Z_387: -8  34  25  15  5  2  -44  48  11  2  -13  -42  -7  -14  10  -42  -61  -21  0  -57  4  -9  -18  12  -1  6  -2  -43  15  9  31  7
Z_857: 38  12  -58  -7  8  14  98  16  -16  -15  -50  41  -42  -68  5  -66  9  -13  5  -6  1  43  43  -20  42  -6  -43  -16  -38  -46  -13  -4
Z_147: 0  7  18  -18  39  12  -55  -32  15  -11  42  41  62  32  -23  77  29  -1  -51  -11  33  1  -48  -3  -14  -1  20  31  1  -37  32  38
Z_161: -45  21  78  -64  17  -56  -33  16  28  29  -16  -37  -68  -7  14  -24  -69  -62  24  57  32  -89  -1  50  4  39  -27  -30  44  -3  11  21
Z_823: 33  -11  -23  3  106  31  -6  -12  -36  4  -6  -15  14  27  -52  25  49  21  13  -43  -73  -27  -3  -40  2  -24  35  -1  -53  -35  33  -55
Z_275: 52  -110  12  13  71  29  6  16  -41  -33  -22  4  25  -1  39  17  -55  -82  -53  -27  59  -7  45  21  10  33  20  1  -35  27  44  -22
Z_334: 16  -18  -33  -49  19  -35  -11  3  -28  12  -40  -35  -23  -17  -10  -53  -54  -97  58  -14  25  -5  53  48  -53  2  35  33  -24  -35  -55  -1
Z_326: 9  43  -55  -36  35  14  21  -17  -41  -17  -55  -3  33  -10  -8  -16  33  -14  31  39  -7  17  -17  7  9  -25  -14  -8  -27  8  -41  -8
Z_734: -71  63  -17  7  -29  -4  -8  -20  81  -29  54  10  -57  26  16  16  -109  -6  -6  30  -18  -77  -20  -16  -44  58  0  11  -4  -16  -8  41
Z_936: 2  10  29  46  35  33  -22  30  33  -14  -38  -13  -19  -21  3  12  -33  -15  -52  -23  19  -38  -9  -21  22  3  13  -27  -28  -3  47  -12
Z_715: 26  72  42  -11  -13  -29  -23  -41  -35  65  33  12  64  -26  -11  12  42  40  24  57  33  26  -23  -3  81  -28  -29  -43  43  -46  -12  51
rest: 24  57  33 -> 26  -23  -3  81  -28  -29  -43  43  -46  -12  51
howmany Z_326: 33 -> 2
howmany Z_715: -41 -> 1
howmany Z_387: 31 -> 1
2  -24  35  -1  -53  -35  33  -55 -> Z_823
rest: -46  -12 -> 51
34  25 -> Z_387

Z_702: 5  78  -10  -23  62  -30  25  33  63  24
Z_233: 58  50  50  23  1  9  -42  56  36  44
Z_120: 54  -71  54  -35  -4  54  92  20  -37  -74
Z_774: -44  -71  54  -35  -4  60  92  20  -37  -6
Z_515: -17  75  17  -71  -13  -6  64  75  38  65
Z_163: 5  10  18  26  98  -78  -75  -36  41  -69
rest: 54  -71  54 -> -35  -4  54  92  20  -37  -74
howmany Z_120: 54 -> 3
howmany Z_233: 9 -> 1
54  -71  54  -35  -4 -> Z_120

